Below is a small trained network, with its code and all its weights. Each question gives an input and a class and asks what happens when units are switched off, that is, made to give their printed mean instead of their output.

import numpy as np


def w(rows, s, z=0):
    codes = np.array(rows[::2]) - 128.0
    scale = np.full(codes.shape[1], s)
    scale[-1] = z or s
    return codes * scale


def f(y):
    return np.maximum(y, 0)


def log_softmax(a):
    a = a - a.max(-1, keepdims=True)
    return a - np.log(np.exp(a).sum(-1, keepdims=True))


def net(x, mask):
    res = np.array(x, float).reshape(1, 4) / 4 @ E
    y = f(res @ A[0][:, :-1].T + A[0][:, -1])
    res = res + np.where(mask, y, B[0][:, -1]) @ B[0][:, :-1]
    return log_softmax(res[-1] @ U[:, :-1].T + U[:, -1])


A, B = {}, {}
E = w([
[118,6,96],'x0',
[96,110,248],'x1',
[128,127,128],'x2',
[254,105,147],'x3',
],0.008)
A[0] = w([
[142,139,61,46],'neuron 1',
[60,123,113,112],'neuron 2',
[130,129,115,145],'neuron 3',
[132,132,98,75],'neuron 4',
[141,150,75,42],'neuron 5',
[125,98,125,98],'neuron 6',
[116,83,112,98],'neuron 7',
[138,204,144,50],'neuron 8',
[120,95,121,125],'neuron 9',
[128,47,128,93],'neuron 10',
[129,130,126,107],'neuron 11',
[123,139,121,13],'neuron 12',
[101,126,134,127],'neuron 13',
[203,123,159,124],'neuron 14',
[119,91,118,104],'neuron 15',
[148,166,141,129],'neuron 16',
[129,81,120,121],'neuron 17',
[125,128,120,49],'neuron 18',
[124,108,130,107],'neuron 19',
[155,126,125,89],'neuron 20',
[178,121,125,113],'neuron 21',
[134,173,137,85],'neuron 22',
[139,171,142,129],'neuron 23',
[40,153,114,112],'neuron 24',
[151,118,152,100],'neuron 25',
[162,125,138,102],'neuron 26',
[124,94,123,117],'neuron 27',
[133,129,108,157],'neuron 28',
[134,134,95,127],'neuron 29',
[143,128,133,52],'neuron 30',
[134,80,125,93],'neuron 31',
[150,126,130,126],'neuron 32',
[208,103,152,121],'neuron 33',
[144,141,58,39],'neuron 34',
[107,94,251,4],'neuron 35',
[76,127,113,98],'neuron 36',
[142,178,149,121],'neuron 37',
],0.021,0.004)
B[0] = w([
[191,98,125,182],'neuron 1',
[75,98,118,194],'neuron 2',
[134,124,129,144],'neuron 3',
[152,111,133,150],'neuron 4',
[184,117,116,169],'neuron 5',
[129,147,149,157],'neuron 6',
[129,166,148,177],'neuron 7',
[121,193,153,196],'neuron 8',
[125,157,140,166],'neuron 9',
[117,199,146,213],'neuron 10',
[132,122,140,128],'neuron 11',
[129,129,139,130],'neuron 12',
[115,114,116,155],'neuron 13',
[60,95,111,210],'neuron 14',
[122,157,144,168],'neuron 15',
[128,166,144,172],'neuron 16',
[124,166,147,181],'neuron 17',
[128,125,136,129],'neuron 18',
[130,145,127,146],'neuron 19',
[116,111,130,148],'neuron 20',
[94,98,126,175],'neuron 21',
[125,166,142,169],'neuron 22',
[123,169,140,176],'neuron 23',
[57,83,130,220],'neuron 24',
[118,109,118,159],'neuron 25',
[104,114,124,159],'neuron 26',
[125,154,144,165],'neuron 27',
[138,122,129,154],'neuron 28',
[152,118,119,161],'neuron 29',
[119,121,125,133],'neuron 30',
[131,170,138,177],'neuron 31',
[113,117,128,150],'neuron 32',
[56,87,125,219],'neuron 33',
[193,105,104,184],'neuron 34',
[255,84,93,247],'neuron 35',
[87,108,128,177],'neuron 36',
[123,175,146,185],'neuron 37',
],0.058,0.011)
U = w([
[36,97,164,79],'0',
[113,254,218,22],'1',
[199,109,144,252],'2',
],0.0073,0.0023)

Each question gives the input, the list of numbers given to net, and the class t.
The units are the neurons (one row each of A and B). Each row of codes is followed by its name. A weight is (code - 128) times the scale printed after its matrix; where a second scale follows, it is the last column's (A, B and U).
mask holds one flag per neuron, in row order. A switched-off neuron (its flag False) gives its mean, the last column of its row in B, instead of its output. The means were averaged over made-up inputs and are rounded, as every weight is.
A unit's drop is (log p(t) with every unit on - log p(t) with that unit switched off) / (log p(t) with every unit on - log p(t) with every unit switched off).
The circuit of an input: a set's keep is (log p(t) with only the set's units on - log p(t) with every unit switched off) / (log p(t) with every unit on - log p(t) with every unit switched off). Starting from the 12 units with the biggest drops (on a tie, the unit counted first), units are removed one at a time, each time the one whose removal leaves the highest keep (on an exact tie, the one counted first), for as long as the keep stays at least 0.8.
circuit, biggest first: the units of the circuit, biggest drop first
unit that matters most: the unit with the biggest drop
k most important neurons: the k neurons with the biggest drops, biggest first
drop of u: that unit's drop, to one decimal
input [4,5,-5,-3], class 2: circuit, biggest first : (neuron 35)
input [-5,0,2,5], class 0: 2 most important neurons : (neuron 14; neuron 33)
input [7,1,1,6], class 1: 4 most important neurons : (neuron 10; neuron 24; neuron 31; neuron 17)
input [-8,2,-5,8], class 0: 4 most important neurons : (neuron 14; neuron 33; neuron 10; neuron 21)
input [7,4,1,6], class 1: 3 most important neurons : (neuron 10; neuron 24; neuron 31)
input [-2,-8,6,6], class 2: 3 most important neurons : (neuron 34; neuron 1; neuron 5)
input [-4,-6,0,-7], class 0: 2 most important neurons : (neuron 24; neuron 35)
input [-7,5,-5,7], class 0: 4 most important neurons : (neuron 14; neuron 33; neuron 10; neuron 21)
input [4,-4,-7,-2], class 1: 2 most important neurons : (neuron 35; neuron 7)
input [-7,-5,-1,-8], class 0: 2 most important neurons : (neuron 24; neuron 2)
input [7,7,-3,-6], class 1: 3 most important neurons : (neuron 10; neuron 7; neuron 33)
input [-4,6,3,8], class 0: 2 most important neurons : (neuron 14; neuron 33)
input [4,-1,8,-3], class 1: 2 most important neurons : (neuron 33; neuron 14)
input [-4,0,8,-6], class 0: unit that matters most : neuron 24
input [2,-7,8,-5], class 2: 2 most important neurons : (neuron 34; neuron 1)
input [3,6,1,3], class 2: drop of neuron 35 : 2.4
input [-1,8,0,4], class 2: drop of neuron 35 : 3.3
input [-4,-7,5,8], class 0: drop of neuron 35 : 1.2
input [-4,8,0,-6], class 2: drop of neuron 35 : 3.4
input [8,7,7,-2], class 1: most important neuron : (neuron 10)
